Below is a small trained network, with its code and all its weights. Each question gives an input and a class and asks what happens when units are switched off, that is, made to give their printed mean instead of their output.

import numpy as np


def w(rows, s, z=0):
    codes = np.array(rows[::2]) - 128.0
    scale = np.full(codes.shape[1], s)
    scale[-1] = z or s
    return codes * scale


def norm(h):
    return h / np.sqrt((h * h).mean(-1, keepdims=True) + 1e-5)


def f(y):
    return y / 2 * (1 + np.tanh(0.7978845608 * (y + 0.044715 * y**3)))


def log_softmax(a):
    a = a - a.max(-1, keepdims=True)
    return a - np.log(np.exp(a).sum(-1, keepdims=True))


def net(x, mask):
    res = np.array(x, float).reshape(1, 2) / 4 @ E
    u = 0
    for l in range(3):
        y = f(norm(res) @ A[l][:, :-1].T + A[l][:, -1])
        res = res + np.where(mask[u : u + 9], y, B[l][:, -1]) @ B[l][:, :-1]
        u += 9
    return log_softmax(norm(res)[-1] @ U[:, :-1].T + U[:, -1])


A, B = {}, {}
E = w([
[135,82,238,185,96,135,245],'x0',
[52,154,104,225,35,188,46],'x1',
],0.012)
A[0] = w([
[111,145,91,149,107,130,41,28],'L0N1',
[142,135,55,22,194,133,70,45],'L0N2',
[150,109,121,108,117,187,128,129],'L0N3',
[158,136,112,57,191,146,177,1],'L0N4',
[135,153,92,165,129,160,92,80],'L0N5',
[127,131,74,138,95,168,86,176],'L0N6',
[105,152,123,140,125,147,75,96],'L0N7',
[102,127,125,222,59,153,139,30],'L0N8',
[129,128,14,171,96,127,2,102],'L0N9',
],0.014,0.0023)
B[0] = w([
[71,79,117,92,135,132,66,194],'L0N1',
[219,240,128,251,142,95,205,227],'L0N2',
[119,119,133,140,129,123,134,128],'L0N3',
[81,97,154,74,142,139,67,185],'L0N4',
[119,95,130,107,126,110,90,165],'L0N5',
[126,166,224,111,162,71,81,185],'L0N6',
[122,109,159,113,132,99,88,167],'L0N7',
[158,141,86,176,79,122,252,189],'L0N8',
[32,107,130,67,160,142,25,250],'L0N9',
],0.024,0.017)
A[1] = w([
[121,137,133,145,83,213,148,94],'L1N1',
[165,203,131,148,132,151,148,3],'L1N2',
[165,133,106,182,87,200,181,65],'L1N3',
[125,104,133,3,150,179,130,87],'L1N4',
[166,135,26,105,90,128,161,107],'L1N5',
[149,225,118,169,167,123,110,49],'L1N6',
[189,206,142,197,149,135,116,36],'L1N7',
[134,108,108,48,159,96,158,135],'L1N8',
[142,131,101,70,169,134,90,145],'L1N9',
],0.027,0.0034)
B[1] = w([
[144,156,105,117,120,220,116,155],'L1N1',
[144,152,146,126,70,59,21,204],'L1N2',
[52,196,109,178,103,194,213,203],'L1N3',
[179,88,163,139,217,152,146,225],'L1N4',
[116,115,235,113,143,117,174,159],'L1N5',
[181,98,55,162,100,88,167,245],'L1N6',
[164,63,6,130,184,81,149,249],'L1N7',
[100,50,137,98,169,129,114,174],'L1N8',
[93,125,154,89,96,168,166,202],'L1N9',
],0.024,0.017)
A[2] = w([
[172,116,120,142,87,104,174,180],'L2N1',
[170,103,3,148,146,100,147,5],'L2N2',
[63,105,155,87,110,155,41,107],'L2N3',
[226,90,56,161,97,102,151,133],'L2N4',
[172,167,175,132,79,114,174,45],'L2N5',
[150,106,131,88,114,152,117,89],'L2N6',
[122,124,146,50,128,142,113,62],'L2N7',
[155,178,132,167,130,62,164,11],'L2N8',
[65,160,138,60,112,178,24,207],'L2N9',
],0.03,0.0026)
B[2] = w([
[87,184,161,123,172,188,105,177],'L2N1',
[205,205,35,119,121,91,157,251],'L2N2',
[97,153,154,139,54,56,28,236],'L2N3',
[127,208,77,118,250,89,47,236],'L2N4',
[145,114,96,102,52,196,186,152],'L2N5',
[179,116,117,83,102,141,148,142],'L2N6',
[212,113,99,148,119,118,183,181],'L2N7',
[154,145,79,130,148,240,68,185],'L2N8',
[63,77,201,134,26,64,107,235],'L2N9',
],0.025,0.024)
U = w([
[203,188,2,142,186,60,109,115],'0',
[97,165,116,164,62,220,245,72],'1',
[72,100,168,130,41,46,69,254],'2',
[203,7,182,89,222,145,196,8],'3',
],0.013,0.0032)

Each question gives the input, the list of numbers given to net, and the class t.
The units are the neurons (one row each of A and B). Each row of codes is followed by its name. A weight is (code - 128) times the scale printed after its matrix; where a second scale follows, it is the last column's (A, B and U).
mask holds one flag per neuron, layer by layer. A switched-off neuron (its flag False) gives its mean, the last column of its row in B, instead of its output. The means were averaged over made-up inputs and are rounded, as every weight is.
A unit's drop is (log p(t) with every unit on - log p(t) with that unit switched off) / (log p(t) with every unit on - log p(t) with every unit switched off).
most important unit: the unit with the biggest drop
top k neurons: the k neurons with the biggest drops, biggest first
top k neurons in layer l: the k neurons of layer l with the biggest drops, biggest first
drop when u is switched off: that unit's drop, to one decimal
input [-8,1], class 2: top neuron	L0N9
input [2,6], class 2: top 2 neurons	L0N2; L1N7
input [1,-3], class 3: top 2 neurons	L0N2; L1N4
input [4,-2], class 3: top 2 neurons	L0N2; L0N8
input [4,-6], class 3: top 2 neurons	L0N2; L1N4
input [2,-3], class 3: top 3 neurons	L0N2; L1N4; L0N9
input [7,-4], class 3: top 3 neurons	L0N2; L0N8; L1N7
input [2,3], class 1: top 2 neurons	L0N8; L0N2
input [8,-2], class 1: top 3 neurons	L0N9; L0N2; L1N7
input [6,-4], class 3: top 2 neurons	L0N2; L0N8
input [8,-3], class 1: top 2 neurons	L0N9; L0N1
input [7,-1], class 1: top 3 neurons in layer 0	L0N9; L0N2; L0N6
input [1,-2], class 3: top 3 neurons	L0N2; L1N4; L0N9
input [1,0], class 1: most important unit	L0N9
input [1,2], class 1: top 3 neurons in layer 0	L0N8; L0N4; L0N9
input [2,8], class 2: drop when L0N2 is switched off	3.2
input [5,-8], class 3: drop when L0N2 is switched off	0.9
input [8,0], class 1: drop when L0N2 is switched off	0.5
